Below are the code and all the weights of a small trained network. Each question names an input and a class and asks about switching units off, where a switched-off unit gives its printed mean instead of its output.

import numpy as np


def w(rows, s, z=0):
    codes = np.array(rows[::2]) - 128.0
    scale = np.full(codes.shape[1], s)
    scale[-1] = z or s
    return codes * scale


def norm(h):
    return h / np.sqrt((h * h).mean(-1, keepdims=True) + 1e-5)


def f(y):
    return np.maximum(y, 0)


def log_softmax(a):
    a = a - a.max(-1, keepdims=True)
    return a - np.log(np.exp(a).sum(-1, keepdims=True))


def net(x, mask):
    res = np.array(x, float).reshape(1, 8) / 4 @ E
    u = 0
    for l in range(4):
        y = f(norm(res) @ A[l][:, :-1].T + A[l][:, -1])
        res = res + np.where(mask[u : u + 4], y, B[l][:, -1]) @ B[l][:, :-1]
        u += 4
    return log_softmax(norm(res)[-1] @ U[:, :-1].T + U[:, -1])


A, B = {}, {}
E = w([
[127,129,128,127,130,128,126,129,129],'x0',
[126,128,131,129,132,127,125,129,128],'x1',
[127,129,131,126,130,127,126,126,128],'x2',
[131,128,127,128,127,128,126,124,127],'x3',
[83,90,229,177,92,181,113,176,34],'x4',
[110,36,162,141,172,99,33,158,215],'x5',
[242,77,124,163,99,47,138,171,93],'x6',
[107,58,167,22,3,109,141,78,151],'x7',
],0.0012)
A[0] = w([
[19,169,108,136,158,164,120,102,141,2],'L0N1',
[148,165,129,202,254,166,152,134,108,100],'L0N2',
[130,94,160,130,103,149,128,165,113,188],'L0N3',
[121,127,124,131,121,126,130,134,132,96],'L0N4',
],0.003,0.0014)
B[0] = w([
[253,136,185,69,142,191,115,147,140,190],'L0N1',
[94,148,98,124,39,113,89,175,146,255],'L0N2',
[121,133,94,121,146,122,172,103,156,208],'L0N3',
[131,131,127,133,135,129,132,136,128,128],'L0N4',
],0.0041,0.002)
A[1] = w([
[161,134,113,52,75,136,225,98,81,182],'L1N1',
[217,88,115,178,107,38,177,115,90,1],'L1N2',
[75,28,150,148,219,151,29,207,233,98],'L1N3',
[67,120,254,178,95,199,30,188,10,92],'L1N4',
],0.0021,0.00076)
B[1] = w([
[88,120,171,174,144,101,66,105,120,249],'L1N1',
[133,129,165,80,171,252,98,155,132,202],'L1N2',
[138,162,170,145,121,62,116,26,24,255],'L1N3',
[129,91,66,129,178,116,214,114,203,218],'L1N4',
],0.0034,0.0021)
A[2] = w([
[133,250,86,136,85,179,211,107,26,72],'L2N1',
[174,180,30,77,169,87,91,95,193,1],'L2N2',
[254,75,117,163,113,85,134,213,76,88],'L2N3',
[100,97,161,161,131,158,173,163,107,141],'L2N4',
],0.0029,0.00039)
B[2] = w([
[147,33,198,149,181,15,30,64,131,249],'L2N1',
[94,44,172,195,138,172,243,151,75,247],'L2N2',
[82,221,179,45,179,252,120,68,184,226],'L2N3',
[166,121,60,103,141,112,183,95,190,173],'L2N4',
],0.0027,0.0022)
A[3] = w([
[87,101,132,70,4,133,131,122,148,78],'L3N1',
[106,93,109,156,151,144,235,126,139,30],'L3N2',
[127,182,90,174,141,139,111,193,125,2],'L3N3',
[148,159,147,73,146,197,119,118,142,46],'L3N4',
],0.0046,0.00083)
B[3] = w([
[124,204,48,200,136,126,73,253,93,252],'L3N1',
[162,104,62,128,111,111,227,122,159,216],'L3N2',
[79,111,78,77,14,105,90,207,93,193],'L3N3',
[168,151,181,68,135,216,131,157,147,246],'L3N4',
],0.0033,0.0023)
U = w([
[99,158,79,143,80,115,77,218,112,235],'0',
[158,154,198,68,153,227,127,119,153,145],'1',
[125,108,183,159,144,44,81,35,101,105],'2',
[138,94,80,145,133,118,255,112,159,2],'3',
],0.0082,0.00055)

Each question gives the input, the list of numbers given to net, and the class t.
The units are the neurons (one row each of A and B). Each row of codes is followed by its name. A weight is (code - 128) times the scale printed after its matrix; where a second scale follows, it is the last column's (A, B and U).
mask holds one flag per neuron, layer by layer. A switched-off neuron (its flag False) gives its mean, the last column of its row in B, instead of its output. The means were averaged over made-up inputs and are rounded, as every weight is.
A unit's drop is (log p(t) with every unit on - log p(t) with that unit switched off) / (log p(t) with every unit on - log p(t) with every unit switched off).
The circuit of an input: a set's keep is (log p(t) with only the set's units on - log p(t) with every unit switched off) / (log p(t) with every unit on - log p(t) with every unit switched off). Starting from the 12 units with the biggest drops (on a tie, the unit counted first), units are removed one at a time, each time the one whose removal leaves the highest keep (on an exact tie, the one counted first), for as long as the keep stays at least 0.8.
circuit, biggest first: the units of the circuit, biggest drop first
top k neurons: the k neurons with the biggest drops, biggest first
k most important neurons of layer l: the k neurons of layer l with the biggest drops, biggest first
input [-2,0,-5,4,0,-1,8,6], class 1: circuit, biggest first => L2N3
input [-5,-4,-1,-3,7,-6,-1,-2], class 3: top 4 neurons => L1N4, L1N3, L2N4, L3N2
input [-4,-1,4,2,2,-6,5,5], class 2: 2 most important neurons of layer 3 => L3N4, L3N3
input [4,7,7,-2,-6,-1,8,8], class 0: top 3 neurons => L3N1, L0N1, L1N1
input [-2,-5,0,2,-5,-5,-1,8], class 0: top 2 neurons => L3N1, L1N3
input [1,0,1,-5,7,-6,3,5], class 3: top 2 neurons => L1N4, L1N3
input [-4,0,-5,1,-6,-8,-3,-4], class 2: top 2 neurons => L2N1, L1N4
input [-8,-7,5,-5,-5,7,-6,-5], class 2: 2 most important neurons of layer 2 => L2N3, L2N2
input [-1,8,-4,3,7,-5,-5,1], class 3: circuit, biggest first => L1N4, L3N2
input [0,5,8,-4,-3,-4,-8,8], class 0: top 3 neurons => L3N1, L2N3, L1N2
input [1,7,-4,5,-4,-7,-6,4], class 2: top 4 neurons => L2N1, L1N2, L2N3, L1N1
input [8,-8,-2,-2,-8,6,-3,-6], class 3: top 3 neurons => L2N2, L1N1, L2N1
input [-3,-5,-5,6,-5,4,1,-2], class 3: top 3 neurons => L2N2, L1N1, L2N1
input [-5,4,4,-6,-8,-8,-1,4], class 2: circuit, biggest first => L2N1
input [0,6,1,-5,6,-6,0,1], class 2: top 2 neurons => L2N1, L0N3
input [-4,3,-1,-2,1,-7,-5,8], class 0: top 2 neurons => L3N1, L1N3
input [-6,-2,0,5,-7,-3,1,-8], class 0: top 4 neurons => L0N2, L3N3, L1N4, L0N3
input [-1,-1,-5,-2,-1,5,5,-3], class 1: top 3 neurons => L2N3, L1N1, L2N1
input [-1,0,8,7,1,-8,8,6], class 1: 2 most important neurons of layer 1 => L1N2, L1N3
input [-8,-7,-4,3,-6,5,0,0], class 3: circuit, biggest first => L2N2
input [2,2,-1,6,7,4,5,4], class 3: circuit, biggest first => L1N4, L3N2, L2N1
input [-1,8,-3,-7,6,-5,-5,-1], class 3: circuit, biggest first => L1N4, L3N2
input [-4,0,-7,1,7,7,8,-2], class 1: 2 most important neurons of layer 1 => L1N1, L1N2
input [-4,-2,-8,-6,0,-2,8,-7], class 1: 2 most important neurons of layer 1 => L1N2, L1N1
input [5,-1,8,4,8,4,-7,-4], class 3: 2 most important neurons of layer 1 => L1N4, L1N2
input [1,8,-7,-8,-7,7,7,1], class 1: 3 most important neurons of layer 1 => L1N2, L1N4, L1N1
